Each row has a class, written after it, and each block has its own classes.
-6 -2 -6 8 -2 -3 3 -2 2 -13 -9 0 -7 -6 9 1 1 -11 3 -10 4 1 12 3 9 7 1 -1
 13 7 8 -15 1 7 2 -3 -1 2 7 -4 9 15 0 -1 : (148)
-9 8 -1 6 -4 4 0 1 -1 -2 7 -15 -3 4 19 7 -14 -1 -12 7 6 1 4 -11 1 -6 3
 13 -2 -5 7 4 2 -5 -10 2 12 4 9 -3 3 -16 -6 -5 : (50)
-6 7 2 0 -3 8 -2 -6 -1 6 6 -10 3 1 14 1 0 4 -8 8 -1 4 -4 -2 4 -5 8 14 1
 -2 -4 16 0 -6 1 0 3 1 4 4 -7 -20 1 -3 : (50)
0 0 3 6 5 -19 -8 -10 -3 3 7 17 1 -5 16 3 9 1 -7 4 6 11 7 22 -1 16 5 6 4
 -5 -12 2 -1 -3 2 2 -1 -5 -1 -13 8 -3 1 -6 : (2)
-1 -1 1 10 -2 3 -1 0 -4 -5 -1 2 -2 -1 -2 -1 2 0 -3 8 -1 -2 5 1 2 5 4 5
 -1 -1 8 -5 4 6 5 0 1 2 -1 -9 -2 2 -1 -4 : (148)
3 -2 6 -1 9 -11 0 -8 -3 6 7 10 0 -2 -2 1 15 1 0 3 1 6 -4 0 -3 13 3 4 -1
 -3 -6 7 -1 -1 -4 -1 -2 -3 -3 -5 -2 0 -5 -3 : (78)
-1 -8 -4 6 -2 -12 -10 -3 -5 -5 2 -3 0 -4 -2 15 2 -5 2 -3 7 -3 14 9 1 17
 -6 -4 -3 3 6 -17 4 7 1 3 -6 -5 0 -12 8 21 -10 -1 : (148)
0 -3 -2 -4 3 9 2 7 -4 6 -8 -11 7 4 -36 -2 -7 12 8 3 -3 -7 -7 -4 -4 -8 0
 -1 -8 5 9 -6 9 7 1 0 -9 7 -4 -2 -15 -2 -4 5 : (2)
3 3 -4 -3 0 -10 -5 0 3 -2 -5 14 -13 -5 19 1 6 -11 -2 -3 6 -2 6 6 -1 6 -3
 -13 2 -6 -12 1 -4 -10 -5 2 1 -5 0 7 13 10 5 2 : (78)
-8 3 -10 9 -9 17 7 8 7 -18 -2 -28 -4 3 -3 8 -18 -2 -4 -9 -1 -9 9 -7 12 1
 0 5 9 12 27 -24 8 8 8 1 4 6 12 0 -1 11 -4 2 : (148)
9 -8 5 -2 7 -16 0 -8 -9 16 9 14 7 -2 -20 1 7 15 -5 16 5 15 1 7 -8 8 0 5
 -9 -2 17 2 -1 4 -2 0 -8 1 -9 -11 -5 -7 -3 -2 : (78)
-12 -1 -8 15 -17 28 25 9 6 -25 -6 -31 -11 3 1 2 -18 -5 5 -17 -9 -12 14
 -6 16 3 0 4 14 17 30 -35 6 12 6 1 9 6 16 -3 2 14 -3 0 : (54)
-7 7 5 2 -1 -3 -5 -7 2 7 8 -9 6 -2 14 5 -2 14 -16 10 -2 10 -1 -4 -3 1 3
 12 -5 -2 -3 14 0 -5 0 6 10 1 -10 -5 -1 -21 0 -3 : (50)
7 -2 5 -10 8 -4 2 -1 -1 5 -1 8 0 1 -15 0 0 6 3 0 1 -2 -7 -3 -6 -3 -3 -9
 -5 -5 -8 8 1 -4 -4 -6 -7 -1 -7 6 -5 -6 1 3 : (2)
6 -3 7 -1 6 -10 -1 -1 -10 13 10 5 13 4 -24 5 3 16 -1 12 6 -1 1 1 -14 15
 -4 2 -14 -1 0 -4 4 0 -1 4 -11 -1 -7 -13 3 -4 -8 1 : (78)
9 -5 6 -5 14 -28 -9 -6 -10 14 4 33 3 -3 0 4 17 7 -4 6 11 6 0 11 -4 15 -5
 -10 -11 -9 -22 13 -6 -3 -1 9 -12 -1 -11 -5 3 5 -2 -1 : (78)
-1 2 -7 2 -6 4 1 8 3 -11 -9 -6 -9 -5 6 -5 -3 -9 0 -11 0 -5 12 -4 8 1 -4
 -10 7 2 1 -16 2 -3 3 2 -9 8 0 8 9 15 3 4 : (54)
5 4 12 -1 6 -14 -6 -15 -3 10 10 14 10 -1 6 -1 7 9 -4 16 2 -3 -9 10 -4 7
 8 14 -5 0 -11 21 0 -6 4 -2 4 -2 -4 -13 -4 -20 -1 -5 : (50)
6 -4 9 -8 -5 -11 2 -3 0 5 1 11 6 -2 -9 -2 7 6 -2 4 2 0 -4 6 -4 7 -2 0 -4
 -1 0 4 15 -1 -1 2 -7 -6 -7 -3 17 0 -3 7 : (78)
10 -5 -1 -9 10 -6 3 5 -2 13 -4 9 -1 1 -27 -1 2 8 7 -3 5 -10 -4 -3 -10 -9
 -8 -18 -9 -9 -2 8 0 3 -5 0 -18 2 -11 8 -4 9 3 6 : (2)
6 -2 0 -1 6 -7 -1 -2 -2 4 0 4 -4 -4 1 1 0 2 -2 1 4 6 1 3 -2 7 -1 -3 -7
 -1 -5 3 1 0 -5 3 -4 -1 -1 -2 4 0 -1 -1 : (78)
1 -5 3 5 11 -13 -1 -8 -8 3 12 4 5 2 -9 4 -2 10 -1 8 3 0 4 7 0 13 8 5 -6
 7 1 -8 7 12 4 1 -4 7 -1 -9 -1 -1 -9 -3 : (54)
2 0 -4 -4 0 2 2 1 5 3 -4 2 -3 0 -9 -2 -1 1 3 -2 -2 -2 2 1 -8 -5 -5 -11
 -3 -10 0 3 -3 -1 -5 1 -6 -3 2 10 -3 8 2 4 : (2)
-8 11 2 -2 -5 17 -4 5 14 -3 2 -21 0 3 11 -1 -11 1 -7 0 -10 2 -4 -9 3 -19
 3 4 -3 4 4 9 -3 -2 6 0 15 1 9 3 -7 -12 2 -2 : (2)
2 -3 -7 6 -5 -1 5 2 -3 -10 -8 -1 2 -2 -17 3 3 0 8 -9 6 -9 13 2 11 12 0
 -10 6 9 23 -39 9 12 1 2 -13 0 0 1 -15 26 -7 3 : (54)
-3 5 -3 2 -3 -1 0 -1 10 -5 -1 -2 -3 -4 8 0 0 -3 -4 0 -1 -2 5 0 1 0 -2 -3
 1 2 -1 -9 -2 -1 1 2 4 -3 3 5 3 -2 0 3 : (78)
2 -4 -2 5 0 -8 0 -1 -5 -4 2 1 0 -2 -8 3 8 2 -1 -2 6 -2 16 8 8 18 1 -4 0
 6 7 -18 7 0 4 1 -9 -2 -3 -9 5 14 -7 -1 : (148)
11 -4 1 -6 8 -3 0 -8 5 7 -1 10 1 5 -22 0 3 5 8 2 1 -8 -6 -1 -7 1 -4 -5
 -5 -7 -1 4 -2 -3 0 -3 -14 0 -7 4 -8 3 -2 2 : (2)
6 1 -6 6 2 -4 4 5 5 -4 -7 3 -1 -3 -20 1 1 7 5 -1 6 -7 19 1 -1 11 -2 -14
 1 1 12 -24 7 6 -1 5 -15 0 -3 -2 5 22 -13 -1 : (54)
12 -7 -1 -10 4 17 10 11 3 5 -8 -11 0 0 -47 -4 -8 5 14 -11 -2 -17 -5 -10
 -1 -10 -13 -15 30 5 9 -16 6 11 -1 -2 -15 9 -5 10 -15 22 -3 15 : (2)
1 -3 1 6 1 -4 -2 1 -5 -8 -1 4 -1 -5 0 3 3 -3 2 -2 5 0 9 8 1 14 9 0 4 8 6
 -14 4 8 5 1 -1 6 4 -11 8 8 -6 0 : (148)
3 -5 0 -1 0 3 6 1 -8 -6 0 -6 4 3 -30 -1 -5 9 15 -1 -1 -7 7 -2 -1 1 3 3
 -1 3 16 -19 12 9 4 1 -2 7 -2 -13 -7 8 -10 4 : (54)
8 -7 7 1 9 -18 -9 -13 -11 6 3 21 9 -4 0 -1 9 2 -3 10 10 7 1 13 -4 23 6 3
 -3 -3 -18 8 3 2 3 -2 -8 -2 -6 -16 4 -3 -3 -2 : (148)
5 -5 4 3 4 -16 -2 -5 -12 2 6 10 8 -2 -12 3 10 6 -3 11 6 0 13 8 -3 17 4 2
 -4 1 5 -17 11 7 2 1 -11 0 -1 -15 4 1 -10 -2 : (148)
-6 6 3 1 -5 12 5 7 4 -5 1 -16 -2 2 -4 6 -9 -1 0 -5 -6 -6 8 -5 2 -9 -3 -1
 8 0 10 -10 3 1 -4 -3 3 3 7 5 -1 4 0 1 : (78)
-14 3 -14 16 -27 38 10 8 9 -35 -5 -36 -11 -1 10 0 -16 -9 4 -18 -7 -12 8
 -18 21 -9 21 11 17 17 32 -31 8 9 11 1 13 5 29 0 1 13 -4 0 : (148)
-1 -5 1 9 10 5 10 1 -8 -12 -1 -11 1 2 -18 -2 -1 7 4 -2 -1 -7 10 3 4 8 7
 11 0 12 26 -25 14 13 8 1 -2 11 3 -16 -7 2 5 2 : (148)
-8 9 0 1 -3 0 -2 3 7 10 2 -10 -7 0 23 6 -4 -3 -11 -3 -4 9 7 -5 2 -10 -3
 0 1 -4 -5 10 12 -7 -2 1 8 -4 7 5 6 -10 6 -5 : (50)
-12 9 -9 4 -12 12 1 8 10 -9 3 -27 -6 -1 12 3 -12 -3 5 -6 -1 -2 24 -11 6
 -8 0 3 -2 3 14 -7 2 -3 3 2 11 -2 13 0 3 -4 0 1 : (50)
0 -4 15 10 2 4 -6 -2 -11 -2 9 3 10 1 -15 -7 -1 13 2 9 0 -4 -6 5 -2 -1 7
 21 1 9 9 -1 9 8 10 -2 -6 10 -2 -21 -12 -8 -7 -2 : (54)
5 -1 4 4 6 -15 -3 -9 -10 1 3 11 2 -4 -10 0 6 4 5 8 5 6 -4 6 -3 5 2 -6 -2
 0 -2 -3 3 2 -2 1 -9 2 -3 -9 0 1 -4 -1 : (54)
2 -1 6 3 5 -6 -8 -7 -2 -11 -2 18 -1 0 16 -4 13 -7 3 4 4 9 -5 8 0 4 4 6 7
 -5 -16 19 -9 -3 2 -5 3 -10 -1 -2 6 0 12 -5 : (78)
7 -6 6 0 8 -14 -8 -7 -10 4 10 16 14 1 -3 0 11 9 -3 13 4 9 -8 9 -6 7 8 10
 -3 7 -9 10 1 4 2 -1 -2 -1 -5 -14 -1 -18 -6 -3 : (148)
-2 -2 -2 6 2 0 4 -1 -1 -2 2 -10 6 3 -15 5 -4 9 -4 0 -1 -2 13 -1 3 8 1 1
 -5 11 16 -17 9 -2 4 4 -8 4 2 -11 -3 -1 -8 2 : (54)
3 -4 3 -1 5 -11 1 3 -4 -6 6 11 4 2 -4 -2 1 8 1 5 2 1 -3 2 -2 9 0 2 -6 -4
 -5 3 -1 3 -1 2 -4 0 -4 -6 2 -3 -1 2 : (78)
8 3 6 -2 10 -34 -11 -8 -3 16 5 25 -2 -5 22 7 14 0 -12 9 10 6 5 8 -8 10
 -1 -5 -8 -10 -27 22 -9 -9 -7 3 -2 -13 -3 -4 13 3 5 -6 : (50)
5 0 11 -2 9 -38 -16 -13 -10 21 16 30 8 -3 23 6 19 6 -19 24 6 18 -2 12 -7
 22 4 8 -11 -15 -36 34 -3 -11 0 -1 2 -11 -10 -14 8 -24 0 -11 : (50)

Next block, with new classes.
1 5 0 3 3 7 -8 3 3 22 7 -2 6 13 -17 1 -2 19 -12 -5 2 -1 4 -20 2 -2 3 0
 -13 3 -8 28 2 -11 1 4 1 -1 5 -18 1 3 1 19 : (19)
-2 -6 -1 -7 -9 -7 -6 -4 -5 1 -2 -1 4 -5 -12 -3 -9 -5 -6 -2 0 4 1 -5 1 5
 -1 -8 -4 1 8 5 0 -5 6 6 -2 1 3 -3 -4 -1 5 2 : (118)
4 -4 -8 1 3 5 -1 3 -5 5 -6 0 -1 12 -2 -10 -4 6 0 2 1 2 2 -15 7 -1 -2 -1
 -10 3 6 8 -2 -4 1 -11 -3 -5 -5 -8 -4 1 -1 11 : (19)
3 2 -8 6 -5 17 6 -2 8 3 1 -2 6 4 5 0 9 7 -2 -3 0 -8 1 5 2 0 -1 5 7 1 -16
 6 7 -3 2 -18 0 -3 -3 -1 2 4 0 20 : (19)
2 -9 -20 -7 -3 6 8 -1 -5 15 6 -1 -4 3 9 -12 -7 3 -18 0 9 -2 5 2 10 0 -8
 -2 -20 1 10 7 4 -3 -1 -10 -1 1 13 -12 0 -1 7 29 : (19)
5 -8 -10 0 -5 3 2 -1 -3 2 -7 0 -2 -2 -1 -5 -3 -2 -4 -2 2 1 4 0 7 0 -1 1
 -3 5 7 8 -4 1 5 -12 -2 0 2 -4 -7 -3 0 8 : (118)
1 -4 -5 1 -18 6 4 -1 -1 8 3 -4 1 -7 2 2 -6 -5 -16 -6 3 -1 1 5 2 -1 -3 -1
 -7 0 -3 11 3 4 3 -4 -2 4 5 -3 -1 9 6 12 : (118)
-4 -1 2 2 -5 -7 -5 4 4 7 -7 0 8 3 -8 3 -1 -1 -13 -3 6 0 1 -2 -2 9 0 -2
 -6 -6 -5 17 -2 -2 4 3 0 5 4 -5 -4 1 6 -1 : (19)
5 3 0 6 13 -13 -7 6 4 3 8 1 2 11 2 -1 -1 9 2 1 -2 -4 1 -6 0 1 -1 -6 -3 2
 4 3 -5 -5 1 9 -4 -1 -2 -6 0 -4 -2 -9 : (19)
-4 -1 -1 5 13 1 8 5 3 0 1 2 4 -3 6 1 2 -1 -2 1 2 -9 2 5 1 -1 0 -1 -9 -3
 -3 1 0 3 -1 -9 1 2 7 -9 -3 -11 -4 5 : (19)
-3 1 -1 0 4 -5 0 -2 -5 5 4 1 -1 1 -5 0 -12 -2 0 3 -3 -5 1 -5 1 1 3 -2 -7
 -1 3 1 4 1 2 1 -4 1 3 -2 -5 -4 2 9 : (118)
8 -7 -23 -14 6 -29 -9 -2 -9 -1 17 6 -13 -3 5 -16 -16 -4 4 5 -6 2 -2 -12
 8 5 -2 -8 -12 5 37 -14 -2 -5 1 20 -2 2 4 -4 1 -14 4 -9 : (118)
-9 3 5 -6 7 -15 -7 2 -1 13 10 -1 9 3 -11 4 -6 5 -17 1 2 -2 2 0 -7 4 -2
 -10 -18 -5 -3 6 -1 -7 -7 20 -1 4 12 -11 -2 -5 5 2 : (19)
8 1 -4 0 -15 2 -10 2 3 3 -6 -3 -1 9 -3 -2 7 7 -3 -7 2 8 1 -7 7 0 1 3 10
 4 -4 16 -6 -3 7 1 -2 -3 -8 -2 6 7 -2 -6 : (19)
-10 -3 5 11 21 19 16 -1 1 3 -11 0 9 -5 -5 4 5 4 -3 3 2 -11 4 -3 -3 -6 0
 7 -13 5 -16 7 7 1 -3 -22 7 -5 6 -15 -11 -14 -12 18 : (19)
6 -3 -24 -1 0 -4 6 -2 5 -1 20 -2 0 -3 8 -12 -5 -1 6 4 -9 -8 0 -6 7 0 1
 -4 -2 6 8 -15 10 -3 4 -4 1 -3 6 -10 -1 -17 -2 14 : (118)
-6 -4 -1 -8 -4 2 6 -8 -9 -3 -5 0 -1 -7 -1 -2 -8 -8 2 8 1 1 -1 6 -1 0 -4
 -2 -6 -2 1 -10 2 2 -1 2 -1 -2 3 7 -4 1 2 9 : (118)
1 0 -8 -8 -16 0 8 -10 -1 -1 26 -1 -9 -21 4 -7 -7 -6 -1 -5 -9 -3 -6 0 1 3
 -4 1 1 1 8 -17 9 2 -4 11 5 4 11 -4 8 -11 5 11 : (118)

Next block, with new classes.
-4 0 32 8 3 6 2 -8 -3 8 -5 14 7 -36 -12 -7 6 -4 0 -5 2 -22 6 12 2 5 2 0
 -5 -3 3 8 1 2 2 19 5 34 -5 6 -2 1 -6 -27 : (23)
-5 3 13 -9 15 4 -16 0 0 14 0 4 -1 -35 -11 -1 1 0 2 -2 -4 -19 5 1 -1 8 2
 -11 -7 -4 -4 2 5 5 1 26 -1 -3 -1 3 -15 -10 -11 2 : (83)
-13 -3 42 -4 5 4 4 -7 -5 11 -7 29 -1 -44 -9 1 3 -8 -2 -1 -9 -26 5 22 4 9
 5 2 -3 -5 -1 -8 1 2 0 23 0 22 -4 5 -4 4 -6 -24 : (23)
3 1 -23 -7 -1 -5 4 3 -3 -4 1 -7 -4 19 7 3 -1 -1 2 2 2 13 -1 -9 -1 -3 0 2
 5 1 -3 -6 1 -2 0 -12 -2 -24 1 -2 2 0 7 15 : (28)
-3 1 -23 -8 -6 -4 7 4 -1 -6 -2 1 -2 24 11 6 -2 3 0 3 -1 13 2 -4 -5 -4 -1
 2 -7 2 2 -11 -2 -3 -1 -13 -3 -32 0 -4 1 0 8 16 : (88)
7 1 -31 -4 -4 -6 9 0 -2 -7 -2 -5 -5 20 11 -1 -5 6 -1 5 4 2 -1 -8 -3 -4
 -2 4 1 5 1 -4 -1 -1 2 -18 -3 -23 0 -2 1 0 15 9 : (28)
-5 3 27 -6 9 -21 -13 2 -1 11 0 9 -1 -32 -9 3 3 2 1 -5 -4 -13 6 7 0 6 0
 -7 -4 -3 2 -2 3 2 3 22 0 9 -1 1 -9 -7 -9 -5 : (83)
2 1 -19 -2 -5 -3 6 2 -5 -2 -3 -6 -3 18 25 0 -1 1 0 2 2 6 -1 -6 -1 -3 -3
 3 1 2 -2 -3 2 -2 1 -5 -3 -15 1 -3 3 0 9 10 : (28)
-7 -1 2 -19 20 3 -13 2 -1 10 -5 5 -7 -35 -6 3 4 -3 2 -3 -3 -18 4 -3 -4 5
 5 -12 -9 -1 -5 -5 5 5 -1 29 -4 -31 1 2 -21 -9 -8 11 : (83)
-6 -1 28 -3 11 13 -16 -2 0 14 1 7 1 -36 -10 -1 -1 -18 -3 -4 -4 -11 4 5
 -8 8 -3 -3 -5 -5 0 -5 4 0 -6 27 -1 4 -3 1 -10 -8 -9 2 : (83)
-6 1 14 7 2 3 6 -10 -3 7 -6 5 7 -43 -10 -13 4 -3 -3 -2 -1 -26 -2 8 5 5 3
 -2 1 0 3 1 4 2 2 11 3 31 -4 5 0 0 -8 -25 : (23)
5 1 -48 -6 4 -4 -4 0 5 -8 -9 -24 -10 4 5 -8 3 8 0 1 2 1 -9 -18 1 -3 -3
 -12 1 -2 2 0 4 3 -2 -10 -5 -37 -3 -3 -7 -6 6 12 : (88)
5 1 -9 2 -9 -2 7 1 2 -7 3 -1 1 24 7 -1 0 1 -1 2 1 9 -1 1 5 -12 -4 7 4 2
 2 -2 -1 -2 0 -15 0 -3 -4 -1 8 2 9 2 : (88)
2 3 -17 -6 -4 -3 0 5 0 -2 7 -8 -2 21 6 4 -1 2 1 6 0 12 3 -6 -3 -2 -2 1 1
 4 0 -4 -3 -3 0 -9 -4 -18 1 -4 4 8 8 12 : (28)
0 -1 31 2 6 7 -13 -3 -1 15 2 4 4 -32 -8 1 2 -5 2 -2 -5 -12 2 3 4 7 -1 -8
 -1 -5 0 6 3 -1 -3 22 1 23 -1 3 -6 -4 -11 -8 : (83)
-3 1 -13 -5 -9 -7 10 3 -1 -7 0 8 -5 24 1 4 -1 -1 -4 4 -5 17 3 0 -8 -4 2
 8 0 8 1 -12 1 -4 -3 -5 -2 -22 0 -4 5 1 10 11 : (28)
-6 -2 6 -2 7 3 8 -7 -4 4 -9 15 1 -32 -3 -6 8 -3 -2 -3 4 -24 -1 6 -18 5 1
 -1 -3 -1 0 -6 1 4 1 8 2 5 -4 1 -6 -2 -2 -13 : (23)
-10 1 19 -2 7 5 6 -6 -6 5 -10 16 -2 -38 -8 -9 5 -2 -5 -2 -6 -23 -4 13 -4
 4 3 0 -4 -3 0 -6 1 5 -1 13 -1 9 -1 0 -9 0 -3 -18 : (23)
-2 -5 -10 2 0 -2 9 -5 -2 -5 -4 2 0 0 6 -3 -1 0 -1 5 2 -8 -3 2 -2 -2 -2 7
 2 -3 0 -2 -3 1 0 -7 -1 -3 0 -1 1 -3 5 -4 : (88)
-10 0 2 -11 6 2 6 -5 -6 1 -11 19 0 -35 -3 -3 5 -2 -1 -2 -5 -26 4 6 -6 7
 2 -7 -5 -9 -2 -10 6 3 5 14 -3 -9 -3 1 -8 -2 -3 -11 : (23)
-11 2 23 -10 1 1 10 -2 -5 1 -11 27 -5 -26 -5 3 3 -4 -3 -2 -5 -18 6 14 -6
 1 3 4 -3 -3 -1 -10 -1 3 1 10 -2 -7 -1 6 -6 4 -2 -10 : (23)
2 0 -12 -5 -5 -2 8 3 0 -6 -4 6 -5 21 7 5 -1 0 1 2 1 7 6 2 -2 -3 1 7 0 1
 0 -8 -4 -2 -1 -7 0 -17 -1 -3 6 3 5 7 : (28)
-2 2 -23 -6 0 -5 8 0 0 -5 -5 -6 0 5 0 -5 1 -2 -3 2 -4 -5 -2 -7 5 -2 -3 0
 1 3 4 -3 0 2 1 -16 1 -18 2 -3 -1 4 5 3 : (88)
-8 0 0 -7 15 3 4 -7 -2 7 -3 12 -2 -39 -7 -5 7 -3 -2 -4 -6 -32 -3 4 -6 4
 7 -4 -17 -7 3 -3 6 2 1 22 -1 -9 -3 1 -9 -5 -5 -9 : (23)
1 -2 -39 -4 1 -6 8 2 -1 -7 -5 -7 -1 14 5 -4 1 4 -2 1 6 1 -4 -13 1 -2 1 0
 1 3 0 -3 2 -7 1 -14 -3 -26 2 -1 -1 -2 10 11 : (28)
-2 1 -34 -18 -4 -5 16 7 2 -10 -5 12 -12 36 17 4 -2 3 1 5 3 12 6 -3 -12
 -5 0 10 -5 4 -3 -19 -3 -5 -9 -16 -6 -48 5 -10 2 3 16 23 : (88)
